Below are the code and all the weights of a small trained network. Each question names an input and a target symbol and asks about switching units off, where a switched-off unit gives its printed mean instead of its output.

import numpy as np


def w(rows, s, z=0):
    codes = np.array(rows[::2]) - 128.0
    scale = np.full(codes.shape[1], s)
    scale[-1] = z or s
    return codes * scale


def norm(h):
    return h / np.sqrt((h * h).mean(-1, keepdims=True) + 1e-5)


def f(y):
    return np.maximum(y, 0)


def softmax(a):
    e = np.exp(a - a.max(-1, keepdims=True))
    return e / e.sum(-1, keepdims=True)


def log_softmax(a):
    a = a - a.max(-1, keepdims=True)
    return a - np.log(np.exp(a).sum(-1, keepdims=True))


def net(x, mask):
    ids = ['εζητψω'.index(c) for c in x.split()]
    T = len(ids)
    res = E[ids] + P[:T]
    r = norm(res)
    for j in range(2):
        rows = slice(2 * j, 2 * j + 2)
        q, k, v = (r @ M[0][rows].T for M in (Q, K, V))
        z = softmax(np.where(np.tri(T) > 0, q @ k.T / 2**0.5, -1e9)) @ v
        o = O[0][rows]
        res = res + np.where(mask[j], z, o[:, -1]) @ o[:, :-1]
    y = f(norm(res) @ A[0][:, :-1].T + A[0][:, -1])
    res = res + np.where(mask[2:18], y, B[0][:, -1]) @ B[0][:, :-1]
    return log_softmax(norm(res)[-1] @ U[:, :-1].T + U[:, -1])


Q, K, V, O, A, B = {}, {}, {}, {}, {}, {}
E = w([
[204,173,95,119,200],'ε',
[221,92,99,96,164],'ζ',
[128,101,213,62,175],'η',
[161,223,133,82,111],'τ',
[145,67,98,59,73],'ψ',
[104,97,129,254,154],'ω',
],0.0074)
P = w([
[252,121,220,139,96],'0',
[224,105,181,135,111],'1',
[195,96,162,127,104],'2',
[178,107,134,111,119],'3',
[150,110,126,99,130],'4',
[125,125,96,76,136],'5',
[93,127,93,90,157],'6',
[60,147,73,61,148],'7',
[25,160,54,62,161],'8',
[10,152,29,45,165],'9',
[4,166,14,37,174],'10',
],0.004)
Q[0] = w([
[113,103,124,178,159],'h1',
[81,129,126,242,81],'h1',
[162,137,100,9,188],'h2',
[125,128,161,116,101],'h2',
],0.013)
K[0] = w([
[249,151,183,108,142],'h1',
[255,89,237,137,129],'h1',
[24,139,89,4,96],'h2',
[183,119,110,92,63],'h2',
],0.0089)
V[0] = w([
[123,150,84,48,91],'h1',
[121,238,190,164,64],'h1',
[1,104,156,129,98],'h2',
[128,103,12,87,82],'h2',
],0.0054)
O[0] = w([
[232,159,166,43,40,224],'h1',
[22,97,43,40,88,81],'h1',
[218,58,173,122,161,6],'h2',
[157,96,160,252,55,101],'h2',
],0.0045,0.0019)
A[0] = w([
[155,72,125,147,57,3],'n1',
[113,88,37,111,132,75],'n2',
[68,113,78,144,160,114],'n3',
[51,137,98,151,159,142],'n4',
[103,1,159,228,96,201],'n5',
[141,125,147,103,103,75],'n6',
[178,27,129,127,197,20],'n7',
[82,163,146,89,47,211],'n8',
[135,206,99,131,116,204],'n9',
[197,151,76,176,188,31],'n10',
[197,106,9,114,135,161],'n11',
[156,159,128,157,150,33],'n12',
[83,102,90,133,167,114],'n13',
[110,94,70,94,150,85],'n14',
[101,141,87,70,170,122],'n15',
[140,120,178,104,166,86],'n16',
],0.0071,0.0021)
B[0] = w([
[74,105,179,89,73,162],'n1',
[143,94,180,171,89,156],'n2',
[152,109,136,176,128,172],'n3',
[157,131,111,192,160,179],'n4',
[2,59,104,154,172,201],'n5',
[166,115,110,103,124,171],'n6',
[214,110,54,191,170,209],'n7',
[157,49,128,162,142,240],'n8',
[132,103,65,154,88,220],'n9',
[72,190,183,124,98,188],'n10',
[103,117,235,126,103,239],'n11',
[84,167,113,114,93,141],'n12',
[141,129,158,173,122,171],'n13',
[140,105,158,156,90,168],'n14',
[65,97,94,109,125,253],'n15',
[148,173,125,145,180,218],'n16',
],0.0063,0.0035)
U = w([
[90,232,160,124,121,3],'ε',
[235,109,191,159,93,130],'ζ',
[165,147,137,53,254,192],'η',
[171,153,8,114,114,140],'τ',
[82,65,123,37,82,106],'ψ',
[77,80,97,223,188,219],'ω',
],0.0066,0.0017)

Each question gives the input, a string of symbols that net reads in full, and the target symbol t.
The units are the heads (2 rows each of Q, K, V and O) and the neurons (one row each of A and B). Each row of codes is followed by its name. A weight is (code - 128) times the scale printed after its matrix; where a second scale follows, it is the last column's (O, A, B and U).
mask holds one flag per unit, heads first, then neurons. A switched-off unit (its flag False) gives its mean, the last column of its rows in O or B, instead of its output. The means were averaged over made-up inputs and are rounded, as every weight is.
A unit's drop is (log p(t) with every unit on - log p(t) with that unit switched off) / (log p(t) with every unit on - log p(t) with every unit switched off).
The circuit of an input: a set's keep is (log p(t) with only the set's units on - log p(t) with every unit switched off) / (log p(t) with every unit on - log p(t) with every unit switched off). Starting from the 12 units with the biggest drops (on a tie, the unit counted first), units are removed one at a time, each time the one whose removal leaves the highest keep (on an exact tie, the one counted first), for as long as the keep stays at least 0.8.
units of the circuit, in order: the units of the circuit, biggest drop first
k most important neurons: the k neurons with the biggest drops, biggest first
which heads matter: for each layer, one digit per head in row order, 1 if its drop is at least 0.15 and else 0, layers parted by /
drop when u is switched off: that unit's drop, to one decimal
input η ζ τ τ ζ ψ τ, target ζ: units of the circuit, in order	(h2)
input η η ε, target ε: 2 most important neurons	(n10, n11)
input ζ η η ε τ η τ ζ, target ψ: units of the circuit, in order	(h1, n11)
input ζ η ζ ω η ω ψ ω ω η, target ω: units of the circuit, in order	(h1, h2)
input ζ ε ζ, target ε: which heads matter	11
input η η τ ω τ η η ζ, target ζ: units of the circuit, in order	(n11, n5)
input ε ε τ ζ, target ψ: units of the circuit, in order	(h2, h1, n7)
input ψ η τ, target τ: units of the circuit, in order	(n9, n11)
input η ζ ω τ, target ω: which heads matter	10
input η η η, target η: which heads matter	01
input τ τ η τ η τ τ τ η ψ τ, target ζ: units of the circuit, in order	(h2, h1)
input τ ω η ω ψ, target ω: units of the circuit, in order	(n5, h2)
input ψ ψ ψ ε τ η τ τ ψ, target ζ: units of the circuit, in order	(h1, h2)
input ω ω ζ, target ω: units of the circuit, in order	(h1)
input ψ τ ψ ω ω η ω ψ ω ζ, target ω: which heads matter	11
input τ ω ω η, target ω: which heads matter	10
input ω ε τ ε τ ψ ε ζ ψ ε, target ζ: drop when n7 is switched off	0.0
input ε τ ε ε ψ η, target ζ: drop when h1 is switched off	0.6
input τ η ζ ψ ε ε η η η ζ ζ, target ζ: drop when n5 is switched off	0.1
input τ η η ω η η τ τ, target ψ: drop when h1 is switched off	0.5
input ζ η ω τ τ, target ω: most important neuron	(n8)
